Below is a small trained network, with its code and all its weights. Each question gives an input and a target symbol and asks what happens when units are switched off, that is, made to give their printed mean instead of their output.

import numpy as np


def w(rows, s, z=0):
    codes = np.array(rows[::2]) - 128.0
    scale = np.full(codes.shape[1], s)
    scale[-1] = z or s
    return codes * scale


def f(y):
    return np.maximum(y, 0)


def softmax(a):
    e = np.exp(a - a.max(-1, keepdims=True))
    return e / e.sum(-1, keepdims=True)


def log_softmax(a):
    a = a - a.max(-1, keepdims=True)
    return a - np.log(np.exp(a).sum(-1, keepdims=True))


def net(x, mask):
    ids = ['αβθλμξπστψω'.index(c) for c in x.split()]
    T = len(ids)
    res = E[ids] + P[:T]
    u = 0
    for l in range(3):
        r = res
        for j in range(2):
            rows = slice(2 * j, 2 * j + 2)
            q, k, v = (r @ M[l][rows].T for M in (Q, K, V))
            z = softmax(np.where(np.tri(T) > 0, q @ k.T / 2**0.5, -1e9)) @ v
            o = O[l][rows]
            res = res + np.where(mask[u + j], z, o[:, -1]) @ o[:, :-1]
        u += 2
        y = f(res @ A[l][:, :-1].T + A[l][:, -1])
        res = res + np.where(mask[u : u + 4], y, B[l][:, -1]) @ B[l][:, :-1]
        u += 4
    return log_softmax(res[-1] @ U[:, :-1].T + U[:, -1])


Q, K, V, O, A, B = {}, {}, {}, {}, {}, {}
E = w([
[94,172,161],'α',
[203,57,235],'β',
[95,173,165],'θ',
[120,34,59],'λ',
[32,55,181],'μ',
[206,199,171],'ξ',
[199,213,79],'π',
[147,77,136],'σ',
[2,140,51],'τ',
[145,219,22],'ψ',
[92,14,215],'ω',
],0.0086)
P = w([
[241,5,26],'0',
[184,91,103],'1',
[167,108,126],'2',
[148,127,140],'3',
[133,146,156],'4',
[111,160,166],'5',
[101,177,170],'6',
[87,189,188],'7',
[74,201,184],'8',
[64,209,197],'9',
[57,216,197],'10',
],0.0028)
Q[0] = w([
[93,247,55],'0.h0',
[220,139,75],'0.h0',
[152,33,103],'0.h1',
[140,50,153],'0.h1',
],0.014)
K[0] = w([
[204,253,126],'0.h0',
[208,99,131],'0.h0',
[219,101,148],'0.h1',
[160,145,170],'0.h1',
],0.016)
V[0] = w([
[135,199,162],'0.h0',
[180,138,175],'0.h0',
[156,203,146],'0.h1',
[2,222,72],'0.h1',
],0.007)
O[0] = w([
[65,175,117,148],'0.h0',
[130,173,63,122],'0.h0',
[137,79,190,100],'0.h1',
[46,254,198,252],'0.h1',
],0.0063,0.0035)
A[0] = w([
[153,187,148,164],'0.n0',
[208,120,211,79],'0.n1',
[111,52,254,5],'0.n2',
[102,15,73,217],'0.n3',
],0.0087,0.0025)
B[0] = w([
[134,176,145,252],'0.n0',
[197,140,168,180],'0.n1',
[78,9,111,186],'0.n2',
[83,209,175,223],'0.n3',
],0.012,0.003)
Q[1] = w([
[201,202,138],'1.h0',
[17,165,51],'1.h0',
[5,215,126],'1.h1',
[77,160,6],'1.h1',
],0.016)
K[1] = w([
[217,201,144],'1.h0',
[5,155,84],'1.h0',
[33,217,129],'1.h1',
[158,231,212],'1.h1',
],0.016)
V[1] = w([
[121,181,175],'1.h0',
[125,180,173],'1.h0',
[1,114,64],'1.h1',
[167,139,224],'1.h1',
],0.0097)
O[1] = w([
[199,96,94,203],'1.h0',
[199,100,97,198],'1.h0',
[101,210,254,255],'1.h1',
[191,44,87,110],'1.h1',
],0.0067,0.007)
A[1] = w([
[1,50,103,253],'1.n0',
[166,185,25,89],'1.n1',
[150,53,190,65],'1.n2',
[63,71,218,163],'1.n3',
],0.0077,0.0032)
B[1] = w([
[252,62,217,224],'1.n0',
[105,254,209,166],'1.n1',
[190,36,29,165],'1.n2',
[111,248,204,255],'1.n3',
],0.0097,0.0057)
Q[2] = w([
[99,104,97],'2.h0',
[143,130,131],'2.h0',
[252,167,147],'2.h1',
[68,91,75],'2.h1',
],0.022)
K[2] = w([
[45,106,105],'2.h0',
[135,127,140],'2.h0',
[239,254,102],'2.h1',
[114,36,96],'2.h1',
],0.016)
V[2] = w([
[66,72,124],'2.h0',
[195,82,204],'2.h0',
[1,183,7],'2.h1',
[31,10,172],'2.h1',
],0.0085)
O[2] = w([
[73,133,68,66],'2.h0',
[87,30,186,220],'2.h0',
[5,127,52,87],'2.h1',
[72,71,254,4],'2.h1',
],0.0081,0.018)
A[2] = w([
[101,251,142,202],'2.n0',
[33,209,219,4],'2.n1',
[38,254,196,102],'2.n2',
[77,157,44,250],'2.n3',
],0.0086,0.0033)
B[2] = w([
[27,117,65,253],'2.n0',
[192,185,19,217],'2.n1',
[107,80,252,244],'2.n2',
[102,50,111,149],'2.n3',
],0.013,0.016)
U = w([
[119,149,112,5],'α',
[133,81,96,173],'β',
[123,148,107,251],'θ',
[106,148,118,63],'λ',
[144,172,170,77],'μ',
[191,255,73,161],'ξ',
[115,185,29,102],'π',
[117,152,115,64],'σ',
[51,236,175,165],'τ',
[59,81,94,207],'ψ',
[92,64,165,109],'ω',
],0.0068,0.0029)

Each question gives the input, a string of symbols that net reads in full, and the target symbol t.
The units are the heads (2 rows each of Q, K, V and O) and the neurons (one row each of A and B). Each row of codes is followed by its name. A weight is (code - 128) times the scale printed after its matrix; where a second scale follows, it is the last column's (O, A, B and U).
mask holds one flag per unit, layer by layer, with each layer's heads first. A switched-off unit (its flag False) gives its mean, the last column of its rows in O or B, instead of its output. The means were averaged over made-up inputs and are rounded, as every weight is.
A unit's drop is (log p(t) with every unit on - log p(t) with that unit switched off) / (log p(t) with every unit on - log p(t) with every unit switched off).
The circuit of an input: a set's keep is (log p(t) with only the set's units on - log p(t) with every unit switched off) / (log p(t) with every unit on - log p(t) with every unit switched off). Starting from the 12 units with the biggest drops (on a tie, the unit counted first), units are removed one at a time, each time the one whose removal leaves the highest keep (on an exact tie, the one counted first), for as long as the keep stays at least 0.8.
units of the circuit, in order: the units of the circuit, biggest drop first
unit that matters most: the unit with the biggest drop
k most important neurons: the k neurons with the biggest drops, biggest first
drop of u: that unit's drop, to one decimal
input ξ θ λ, target ξ: units of the circuit, in order -> [2.n2]
input π ω α τ τ ξ τ, target ξ: 2 most important neurons -> [0.n0; 2.n2]
input τ τ ξ μ τ, target ξ: 4 most important neurons -> [2.n2; 0.n0; 1.n0; 2.n0]
input θ π θ θ, target π: units of the circuit, in order -> [2.n2; 1.h1]
input β μ π ψ λ, target ψ: 4 most important neurons -> [1.n1; 1.n0; 0.n3; 2.n1]
input α ξ ψ θ σ ξ τ π τ, target π: units of the circuit, in order -> [0.n0; 2.n2; 1.h1]
input β τ π, target π: 2 most important neurons -> [1.n0; 0.n0]
input π θ τ τ ξ, target ξ: units of the circuit, in order -> [2.h1; 2.n2]
input τ ξ ξ λ β ξ λ θ, target ξ: 3 most important neurons -> [2.n2; 0.n2; 0.n0]
input π ξ τ ψ λ, target ψ: 4 most important neurons -> [0.n2; 1.n1; 1.n0; 0.n3]
input ψ τ τ τ σ θ σ τ μ ξ ω, target ω: units of the circuit, in order -> [0.n2; 2.n1]
input ξ τ θ, target τ: 2 most important neurons -> [2.n2; 1.n0]
input ξ ξ π τ μ τ λ, target τ: 3 most important neurons -> [0.n3; 1.n2; 2.n2]
input τ ξ ξ λ τ ψ ψ λ θ, target ψ: 2 most important neurons -> [1.n1; 1.n0]
input ξ τ τ ξ, target τ: 2 most important neurons -> [1.n0; 2.n1]
input τ μ ξ α ξ τ ξ π μ ξ α, target ξ: unit that matters most -> 0.n0
input ξ θ τ τ τ θ τ π τ, target π: 3 most important neurons -> [0.n0; 1.n0; 0.n2]
input ξ λ τ τ ψ θ λ μ ξ β, target β: 3 most important neurons -> [0.n3; 0.n1; 0.n2]
input σ ξ ξ α, target ξ: 3 most important neurons -> [2.n2; 2.n0; 1.n1]
input θ σ τ τ τ ξ τ τ, target τ: unit that matters most -> 0.h1
input τ τ θ θ τ τ τ, target τ: units of the circuit, in order -> [2.n2; 1.h1; 0.h1]
input ξ τ τ ψ ξ π θ θ, target π: 3 most important neurons -> [0.n0; 0.n2; 1.n0]
input μ ξ τ β β, target β: drop of 0.n1 -> 0.4
input ξ τ τ τ τ ξ σ, target ξ: drop of 0.n2 -> 0.1
input τ τ σ π ψ, target ψ: drop of 1.h0 -> -0.2
input τ τ λ θ ξ τ α, target τ: drop of 2.n0 -> 0.2
input ξ τ τ ψ α τ τ μ τ τ λ, target τ: unit that matters most -> 1.h1
